Facts:
z_654 (ε z_742) (τ 761)
z_859 (ε z_84) (χ z_614 z_80 z_541) (τ 240)
z_813 (ε z_494) (τ 513)
z_796 (ε z_107) (χ z_585 z_56 z_127) (τ 166)
z_300 (ε z_275) (χ z_995) (τ 166)
z_797 (ε z_733)
z_994 (ε z_275) (τ 105)
z_977 (ε z_780) (τ 240)
z_101 (ε z_863) (χ z_977 z_272 z_503 z_296) (τ 105)
z_720 (ε z_262) (χ z_863 z_698 z_676)
z_258 (ε z_954) (χ z_494 z_819 z_296 z_100 z_471 z_797 z_957)
z_93 (ε z_659) (χ z_56 z_809 z_943) (τ 146)
z_689 (ε z_880)
z_344 (ε z_659) (τ 674)
z_647 (ε z_503) (τ 674)
z_902 (ε z_863) (τ 240)
z_995 (ε z_962) (τ 240)
z_433 (ε z_84) (χ z_614 z_865 z_80) (τ 568)
z_904 (ε z_827) (χ z_985 z_557 z_409) (τ 726)
z_73 (ε z_961) (χ z_551)
z_89 (ε z_107) (τ 105)
z_500 (ε z_494) (χ z_628 z_344) (τ 217)
z_182 (ε z_45) (τ 146)
z_676 (ε z_364) (τ 513)
z_413 (ε z_883) (τ 217)
z_709 (ε z_494) (χ z_676 z_529 z_962) (τ 166)
z_62 (ε z_780) (τ 217)
z_646 (ε z_494) (χ z_880)
z_139 (ε z_827) (χ z_747 z_894 z_356 z_943 z_733) (τ 674)
z_806 (ε z_742) (τ 324)
z_533 (ε z_863) (τ 761)
z_263 (ε z_153) (τ 226)
z_988 (χ z_541)
z_894 (ε z_570) (τ 726)
z_519 (ε z_742)
z_721 (ε z_883) (τ 726)
z_966 (ε z_883)
z_77 (ε z_883) (χ z_226 z_272 z_107) (τ 513)
z_476 (ε z_964) (χ z_863 z_585 z_671 z_89 z_21 z_379) (τ 483)
z_133 (ε z_954) (χ z_356 z_385) (τ 726)
z_496 (ε z_359) (τ 146)
z_890 (ε z_570)
z_136 (ε z_379) (τ 726)
z_409 (ε z_359) (τ 568)
z_599 (χ z_302)
z_989 (ε z_588) (τ 726)
z_243 (ε z_742) (χ z_136 z_819 z_671 z_682)
z_421 (ε z_570) (χ z_182 z_519) (τ 324)
z_764 (ε z_766) (χ z_557 z_894 z_659) (τ 513)
z_628 (ε z_45) (τ 357)
z_807 (ε z_615) (χ z_404 z_685 z_409 z_4) (τ 726)
z_302 (ε z_733)
z_335 (ε z_153) (τ 513)
z_603 (ε z_494)
z_489 (ε z_733) (τ 226)
z_256 (ε z_780) (χ z_894 z_813 z_685 z_344 z_682 z_962) (τ 726)
z_226 (ε z_56)
z_374 (ε z_664) (χ z_721 z_226 z_89 z_149)
z_90 (ε z_189) (τ 240)
z_685 (ε z_45) (τ 240)
z_636 (ε z_659) (χ z_961 z_959 z_329) (τ 568)
z_624 (ε z_954) (τ 217)
z_253 (ε z_564) (χ z_954) (τ 761)
z_634 (ε z_883) (χ z_4) (τ 761)
z_41 (ε z_107) (χ z_409 z_263)
z_564 (χ z_557 z_659)
z_466 (ε z_962) (χ z_713 z_557 z_355) (τ 726)
z_857 (ε z_56) (τ 226)
z_585 (ε z_364) (τ 899)
z_964 (χ z_494 z_813 z_685 z_857)
z_878 (ε z_56) (χ z_819) (τ 899)
z_459 (ε z_570) (χ z_90 z_84 z_628 z_954) (τ 105)
z_614 (ε z_99) (τ 105)
z_471 (ε z_551)
z_959 (ε z_564) (τ 726)
z_934 (ε z_780)
z_239 (ε z_56) (τ 726)
z_169 (ε z_359) (τ 726)
z_615 (χ z_503 z_376 z_356)
z_444 (ε z_262) (χ z_865 z_15) (τ 899)
z_943 (ε z_107) (τ 513)
z_742 (χ z_239 z_676 z_977 z_740 z_596 z_15 z_355 z_541)
z_740 (ε z_379) (τ 105)
z_957 (ε z_659) (τ 483)
z_596 (ε z_742) (τ 568)
z_682 (ε z_564) (τ 357)
z_886 (ε z_494) (χ z_890 z_797 z_733)
z_479 (ε z_153) (τ 324)
z_15 (ε z_153) (τ 240)
z_747 (ε z_599) (τ 240)
z_629 (ε z_742) (χ z_819 z_890 z_541) (τ 726)
z_414 (ε z_599) (τ 146)
z_417 (ε z_733) (χ z_302) (τ 146)
z_85 (ε z_494)
z_595 (ε z_494)
z_809 (ε z_659) (τ 726)
z_153 (χ z_654 z_570 z_189 z_364 z_943)
z_852 (ε z_599) (χ z_494 z_364) (τ 726)
z_42 (ε z_570) (χ z_189 z_797) (τ 761)
z_385 (ε z_733) (τ 513)
z_4 (ε z_153)
z_357 (ε z_189) (χ z_302 z_624) (τ 761)
z_662 (ε z_153)
z_127 (ε z_551) (τ 726)
z_64 (ε z_883) (τ 357)
z_541 (ε z_56) (τ 146)
z_499 (ε z_189) (τ 726)
z_108 (ε z_863) (τ 726)
z_378 (ε z_733) (χ z_985 z_404 z_894 z_62 z_4 z_880 z_588 z_379) (τ 899)
z_881 (ε z_954) (χ z_570) (τ 105)
z_288 (ε z_45) (τ 513)
z_100 (ε z_376) (τ 146)
z_557 (ε z_45) (τ 899)
z_789 (ε z_153) (χ z_934 z_595 z_45 z_628 z_149 z_647 z_64 z_733) (τ 726)
z_296 (ε z_359)
z_532 (ε z_503) (χ z_376 z_570 z_628 z_489 z_4 z_107 z_995) (τ 105)
z_537 (ε z_21) (χ z_989 z_813) (τ 226)
z_149 (ε z_56) (τ 105)
z_502 (ε z_364) (τ 726)
z_613 (ε z_45) (χ z_149 z_857 z_659) (τ 726)
z_827 (χ z_977 z_819 z_85)
z_898 (ε z_494) (χ z_494 z_288) (τ 105)
z_356 (ε z_153)
z_527 (ε z_275) (τ 761)
z_591 (ε z_954) (χ z_503 z_664)
z_447 (ε z_84) (χ z_595 z_288) (τ 726)
z_355 (ε z_827) (τ 226)
z_985 (ε z_56) (τ 513)
z_883 (χ z_713)
z_80 (ε z_494) (τ 857)
z_732 (ε z_742) (τ 226)
z_404 (ε z_570) (τ 568)
z_207 (ε z_275) (τ 240)
z_272 (ε z_742) (τ 240)
z_166 (ε z_56) (χ z_966 z_654 z_288 z_624 z_533 z_379) (τ 240)
z_329 (ε z_954) (τ 226)
z_698 (ε z_742) (τ 105)
z_804 (ε z_664) (χ z_959 z_740 z_45 z_100 z_682 z_409)
z_791 (ε z_599) (χ z_262 z_182) (τ 899)
z_517 (ε z_733) (χ z_713 z_494 z_533 z_647 z_733) (τ 726)
z_865 (ε z_671) (τ 761)
z_819 (ε z_56) (τ 324)
z_529 (ε z_56) (τ 857)
z_405 (ε z_364) (χ z_239 z_45 z_732) (τ 105)

Known rows:
z_807: -5 2 4 -4 13 8 -2 3 -5 8 6 7 8 3 -6 1 5 -9 -1 -10 4 16 9 -11 8 -1
z_89: 9 1 -1 -5 5 1 -3 1 1 -6 -5 9 -7 2 0 6 -5 1 -2 -6 -1 -5 -2 -3 4 3
z_374: -4 3 0 8 10 6 6 3 -1 1 1 9 -5 5 -1 8 -4 2 7 -8 0 1 -5 -8 14 0
z_721: 1 -1 6 -7 20 2 -4 -1 -3 8 5 4 4 4 -7 -1 -1 -12 -4 -8 4 13 4 -5 7 6
z_532: -6 11 -4 -3 0 2 1 8 -11 -5 -5 12 -2 4 3 15 0 -2 0 0 -4 1 -4 -11 3 -1
z_570: -6 -4 -2 6 11 -3 2 1 6 2 0 16 -6 -4 -5 -1 -10 2 5 -5 3 -1 -14 -4 6 8
z_890: 4 4 0 7 11 1 2 -4 4 2 2 5 -8 0 -4 3 -11 0 6 -6 2 -6 -11 -6 14 7
z_852: -3 1 4 -2 15 3 -1 -1 1 8 9 5 7 1 -4 6 3 -14 -3 -11 7 17 1 -8 12 0
z_564: -9 -4 0 9 4 6 3 1 4 3 2 15 -4 -3 -3 6 0 8 9 -6 2 1 -6 -9 7 1
z_988: -10 -6 0 13 6 7 1 -5 1 3 4 10 -4 -3 -3 8 -6 6 9 -1 2 -3 -9 -5 5 1
z_378: 4 4 8 -21 3 5 -6 0 -13 0 0 12 16 11 -3 11 11 -14 -19 -5 0 22 15 -12 1 -4
z_740: 7 4 -3 -6 0 4 -6 -2 -1 -3 -1 6 -6 -1 -1 3 -6 3 0 -2 -3 -7 -3 -8 2 4
z_791: 0 1 6 -20 5 5 -10 -1 -15 0 4 5 13 8 2 12 5 -17 -19 0 5 18 14 -3 -3 -3
z_85: -6 5 0 2 6 4 1 -4 -3 6 -5 1 -10 -10 -1 5 -14 -2 17 -18 -3 -1 1 0 9 9
z_529: 5 -2 -9 1 23 -2 -21 2 -1 -9 -3 -3 -10 -1 5 7 15 -3 4 -8 -12 -1 0 -9 -1
 -3
z_344: -6 8 -2 -7 23 6 0 1 11 10 3 3 7 1 -10 -6 -5 3 -6 -14 -6 8 -7 -1 11 3
z_263: 10 1 -2 -16 -11 3 -9 12 -12 -9 0 14 -11 7 11 3 -3 -6 1 -7 12 -21 1 -9 -2
 2

Rows:
No name comes twice in this set of rows, the named rows included.
4 4 -1 -3 4 2 -2 1 -5 -5 -5 10 -6 2 3 10 -4 0 0 -3 -3 -4 -3 -6 3 1 | z_994
10 1 4 -27 6 2 -15 -3 -5 3 4 8 10 3 -5 -1 1 -14 -19 -6 3 15 11 -7 -3 2 | z_557
1 5 1 -7 18 -4 -13 -1 -6 -2 -6 -4 -5 -20 7 16 3 -4 8 -13 -15 -7 15 -1 -8
 10 | z_80
-2 10 2 10 5 6 6 -2 3 3 5 3 -2 1 -2 15 -2 -3 8 -6 1 -1 -7 -12 17 1 | z_258
-4 6 1 10 5 9 4 1 0 3 1 8 -3 2 -4 6 -3 3 13 -7 -1 -1 -4 -13 14 0 | z_804
-9 4 2 2 7 4 6 1 -4 4 -9 8 -11 -7 0 7 -7 0 16 -21 -3 2 7 -2 11 4 | z_646
-1 2 6 -19 2 8 -12 -4 -15 1 6 2 13 6 0 9 6 -17 -17 1 5 16 13 -4 -3 -3 | z_444
-4 7 -1 -1 7 0 3 -1 2 5 -7 6 -12 -12 0 5 -14 -6 16 -21 0 0 -1 0 11 11 | z_595
6 1 -12 -4 6 -2 -13 -2 1 -7 -7 6 -13 4 4 -2 0 -4 1 -12 -3 3 -13 -8 10 -3 | z_149
5 2 -2 -4 3 2 -5 -3 -4 -3 -2 6 -8 1 1 7 -7 0 -2 0 -2 -8 -3 -3 1 4 | z_614
2 9 -1 -4 4 -1 2 4 -3 -6 -5 11 -4 3 2 12 -3 -4 -1 -1 -3 -1 -5 -10 6 3 | z_881
-8 2 1 1 8 3 4 -2 -5 5 -8 4 -11 -9 0 6 -12 -4 17 -18 -3 -1 3 2 9 6 | z_603
-11 9 4 -6 13 10 -3 11 -4 9 18 4 11 6 2 4 6 -16 1 -16 13 3 0 -8 11 -1 | z_789
7 1 -7 -13 -8 1 -15 -2 -10 -16 -7 10 -4 10 14 18 15 -17 -11 -5 3 17 2 -9
 6 -13 | z_166

Now the same elements, written a new way:
Known rows:
z_99: -13 5 9 -4 -1 -2 1 1 6 1 2 -1 9 -5 9 4 -7 3 7 2 12 3 6 -1 5 2 -5 1 -1 2
 -4 5 -4
z_624: -4 -6 1 1 3 -5 -7 5 13 10 -2 7 5 -16 5 -5 -14 -10 6 -11 -2 -13 -7 -1 -2
 5 5 -4 4 0 4 -8 -18
z_335: -2 -6 1 2 -1 -11 -9 -12 31 -5 5 -6 5 -4 -13 -8 4 -7 8 -24 0 -23 0 2 -3
 14 -6 -13 1 6 1 -16 -18
z_904: -18 7 -7 -5 -15 5 3 5 -12 0 18 5 5 1 1 4 11 -2 0 31 -2 16 7 21 -2 -6 -1
 9 -4 -1 8 3 0
z_239: 6 1 -17 -6 -9 -3 9 13 2 -7 20 -1 -12 3 -9 8 -4 -2 -11 19 1 16 6 11 -10
 -20 2 -3 -18 16 2 5 4
z_405: 9 10 -16 -14 -5 7 -12 8 -27 6 23 6 13 -5 6 -2 13 -3 -3 13 -4 18 1 21 5
 -17 5 10 -15 -4 15 -2 -2
z_962: -12 5 9 -4 -1 -3 2 1 6 1 1 -2 9 -5 9 4 -6 3 7 2 11 3 6 -1 5 2 -5 1 -1 1
 -4 4 -3
z_529: 12 -7 -17 -17 -3 -11 1 17 4 -7 18 -1 -5 -4 7 6 -10 -8 -9 8 -7 1 -7 13 -8
 -17 5 -1 -32 20 3 0 1
z_302: 0 -4 -9 14 -11 5 -5 3 21 24 16 16 -1 -17 4 -8 -27 -20 7 11 -2 -4 11 -7 0
 1 2 -4 19 1 5 19 -25
z_636: -6 2 -7 -2 -3 4 -5 3 -10 5 8 7 5 -5 -3 2 7 -4 4 10 1 11 5 11 -1 -5 2 4 2
 -5 10 -2 -6
z_541: 5 -5 -23 -16 -3 -8 -1 20 -8 -4 14 2 -16 1 -3 1 -1 -16 -10 3 7 0 3 7 -7
 -22 4 -2 -27 15 3 -3 -8
z_499: -1 12 -10 -2 -14 2 1 5 -8 5 18 0 -2 1 1 0 -3 -3 -6 19 -1 19 7 11 1 -7 -3
 3 -1 -3 5 -3 1
z_613: -13 5 -11 -2 -12 6 1 3 -15 1 17 7 4 -1 5 2 5 -3 -1 29 -2 19 6 20 -3 -4 0
 8 -1 -5 7 3 0
z_647: -4 7 -6 -3 0 -11 -4 -5 8 -1 2 6 7 -2 0 1 -8 -6 -8 14 1 3 14 -7 11 3 1 3
 6 -9 3 7 -2
z_789: 6 -1 -14 -3 -12 0 -8 -12 2 -7 28 -7 8 4 -4 -1 11 -7 6 7 -10 5 9 25 -5 3
 -11 -2 -7 6 7 -1 1
z_471: -8 2 -3 -2 -2 -7 -3 0 6 3 2 3 1 -5 1 0 -11 -7 -2 4 1 -1 6 -1 3 4 -1 0 3
 -5 2 -4 -6
z_379: -12 4 9 -4 -1 -2 1 1 7 1 2 -2 10 -6 8 4 -7 4 7 2 10 3 5 -2 5 2 -5 0 0 3
 -3 5 -3

Rows:
No name comes twice in this set of rows, the named rows included.
-12 -2 7 -9 21 12 6 -13 -7 -9 -4 3 24 -13 1 4 -27 4 1 -2 9 1 9 13 3 5 -1
 2 8 3 -10 8 -2 | z_494
-17 3 8 -6 2 1 3 -3 10 -6 0 3 14 -5 8 4 -7 8 3 10 15 0 2 4 6 7 -3 1 0 1
 -8 8 -5 | z_713
-10 -1 4 3 5 -5 -3 0 11 5 -9 4 3 -10 -5 1 -5 -2 5 -10 2 -5 -2 -2 -2 7 4
 -5 9 -3 4 -12 -11 | z_943
-20 -4 5 -3 4 4 -2 -2 -1 -3 0 6 16 -7 10 6 -1 1 11 10 10 2 4 9 3 6 -2 5
 3 -1 -4 12 -4 | z_883
-31 -6 5 0 2 0 2 2 11 -5 -8 12 10 -9 -7 2 10 0 8 6 5 -11 -3 11 -2 8 6 1
 3 -1 3 -7 -17 | z_764
2 -1 -5 -1 -8 -13 -9 -13 26 -7 13 -7 5 1 -6 -6 1 -11 2 -10 -4 -16 7 3 1
 11 -9 -8 -2 5 3 -7 -10 | z_662
-33 0 10 -7 -3 4 4 1 4 -8 1 6 18 -5 8 6 8 5 9 19 14 -2 4 11 3 5 -2 6 -4
 3 -5 11 -9 | z_564
-1 1 -12 -2 -4 8 -2 0 -14 2 17 5 5 -3 3 5 -1 -4 2 22 -5 19 8 21 -3 -5 -1
 6 1 -5 6 5 5 | z_447
-2 0 9 -15 3 -3 -3 8 13 -1 0 14 -9 -4 -5 -1 0 -23 6 20 -2 -12 17 11 12
 -1 -4 6 0 -23 7 -18 9 | z_243
-1 0 -10 -8 -3 0 -10 5 -15 5 12 6 9 -7 10 2 2 -7 3 8 -7 7 1 15 0 -5 2 7
 -8 -4 10 -1 -2 | z_93
-21 -10 3 -10 15 7 0 -1 -16 2 -6 4 18 -21 -6 0 -16 -16 8 -24 -11 -12 6
 14 -7 -1 5 3 0 9 10 -10 -13 | z_500

The same elements again, as new rows of numbers:
Known rows:
z_985: 9 -14 -13 -8 2 16 -13 9 1 -6 23 -3 3 -25 -1 10 -5 -8 -9 7 6 11 5 -8 14
 10 -1 6
z_541: -21 -2 -6 21 11 -12 -24 3 -22 -1 25 23 9 -16 25 9 -17 7 2 3 -38 -6 8 -8
 3 -14 -13 -15
z_41: -1 5 11 -6 0 7 7 -3 4 1 0 -16 3 -4 -16 -7 -4 1 5 -3 3 2 10 -5 2 14 -5 -4
z_629: -33 8 22 1 0 -17 -2 12 -13 -2 5 4 -5 12 13 -12 -4 -1 16 -12 -15 -11 -1
 13 -8 -8 -15 -7
z_476: -12 -1 23 0 -8 13 12 18 -2 1 -1 -23 5 11 -7 -5 4 1 8 1 -7 7 4 -12 14 9
 -24 14
z_405: -5 -5 -1 -14 37 -9 -6 4 4 11 -11 23 -14 -6 7 -3 2 -3 14 -9 14 3 -10 3 8
 3 6 -14
z_881: -1 2 -13 -11 29 -4 3 9 2 12 -5 24 -5 0 10 2 6 -1 5 -11 15 5 -12 9 2 3 5
 -8
z_139: -14 11 4 12 11 4 2 16 -16 11 10 5 10 -2 6 1 -8 5 24 6 -2 -4 2 -14 6 8
 -24 2
z_356: 7 -3 -6 -1 -7 -8 0 -8 4 -6 30 -12 12 4 -13 -11 -1 12 -12 -17 -2 -9 2 1
 -8 -3 1 3
z_989: -24 3 1 16 2 1 8 5 -12 -4 5 4 3 8 15 -5 9 11 -1 -10 -25 -5 1 8 0 2 2 -1
z_444: -10 -24 2 0 24 0 -19 6 -4 16 10 6 -16 -11 7 1 -1 -14 10 8 14 9 -17 -33
 20 0 -15 14
z_689: 4 1 2 -2 -9 6 11 -2 6 -1 3 -14 5 4 -13 -6 -6 5 -8 -11 2 5 4 -4 0 -1 -3 0
z_447: -19 11 9 9 2 1 9 18 -12 4 -4 6 12 15 10 -2 9 9 14 -10 -16 -3 2 6 2 4 -13
 -4
z_45: 16 8 -2 2 -26 -4 -13 -16 6 -8 -17 -8 3 -7 -11 6 8 -5 -10 22 -3 -14 11 4
 -12 -6 11 2
z_77: -4 -4 -2 8 12 7 -7 7 -4 15 11 -1 -1 -8 -6 -1 -4 -2 13 2 15 7 -4 -18 11 9
 -19 11
z_664: 19 14 -2 1 -33 -8 -12 -13 12 1 -10 -6 -4 0 -10 3 1 6 -8 22 1 -9 5 2 -12
 -8 5 7
z_852: -21 7 10 9 2 1 8 18 -13 3 1 5 10 19 9 -5 8 10 14 -10 -18 -3 2 11 -1 3
 -16 -5

Rows:
No name comes twice in this set of rows, the named rows included.
-11 -7 0 -2 31 20 0 23 -11 19 -1 2 -8 -15 4 7 9 -18 21 16 18 12 -9 -28
 22 21 -18 16 | z_378
21 22 9 -6 -29 -10 -13 -4 9 10 -17 -8 2 -1 -12 1 -2 10 13 25 7 -7 6 3 -8
 -1 -4 8 | z_615
1 3 5 -2 -6 4 0 -4 6 10 1 -11 4 1 -17 -8 -8 8 4 -15 7 6 6 -6 -3 4 -13 -4 | z_591
23 23 12 -5 -29 -4 4 2 10 4 -21 -8 1 8 -8 11 -1 3 -2 29 -2 0 8 -1 -3 -7
 -2 3 | z_599
12 -2 -11 -12 -16 11 -7 -2 11 -9 18 -9 14 -9 -15 -2 -15 6 -19 -12 -2 6
 10 12 -2 2 -3 -5 | z_226
0 -3 -3 8 -13 12 19 -6 2 -6 -4 -14 13 7 -11 1 -6 -6 -23 -15 -2 8 5 -4 -5
 -5 1 -3 | z_302
-6 -15 -4 1 20 2 -8 15 -2 19 11 5 -17 -5 9 5 -3 -7 8 8 18 14 -16 -32 21
 0 -15 16 | z_791
43 11 -6 -25 -45 3 -20 4 21 -10 1 -2 8 -4 -11 16 -10 9 -21 27 -6 9 18 18
 0 -9 4 0 | z_56
3 7 7 -5 -2 8 10 4 4 7 1 -12 7 3 -15 -6 -5 3 9 -3 6 4 9 -1 4 11 -12 -5 | z_374
-1 -7 -6 0 -1 -2 -15 -2 -6 -12 18 12 18 -10 3 1 -14 5 -11 -8 -17 -1 10
 11 -5 -9 -4 -20 | z_819
-11 -23 -6 8 10 4 -9 -9 -4 -3 11 -5 -3 -12 1 1 -5 -16 -7 3 6 2 -5 -23 9
 -3 -3 6 | z_676
37 22 18 -17 -17 -31 -6 6 10 7 7 -6 11 21 -13 -5 7 22 13 28 -5 -15 7 -7
 -4 -10 -12 10 | z_153

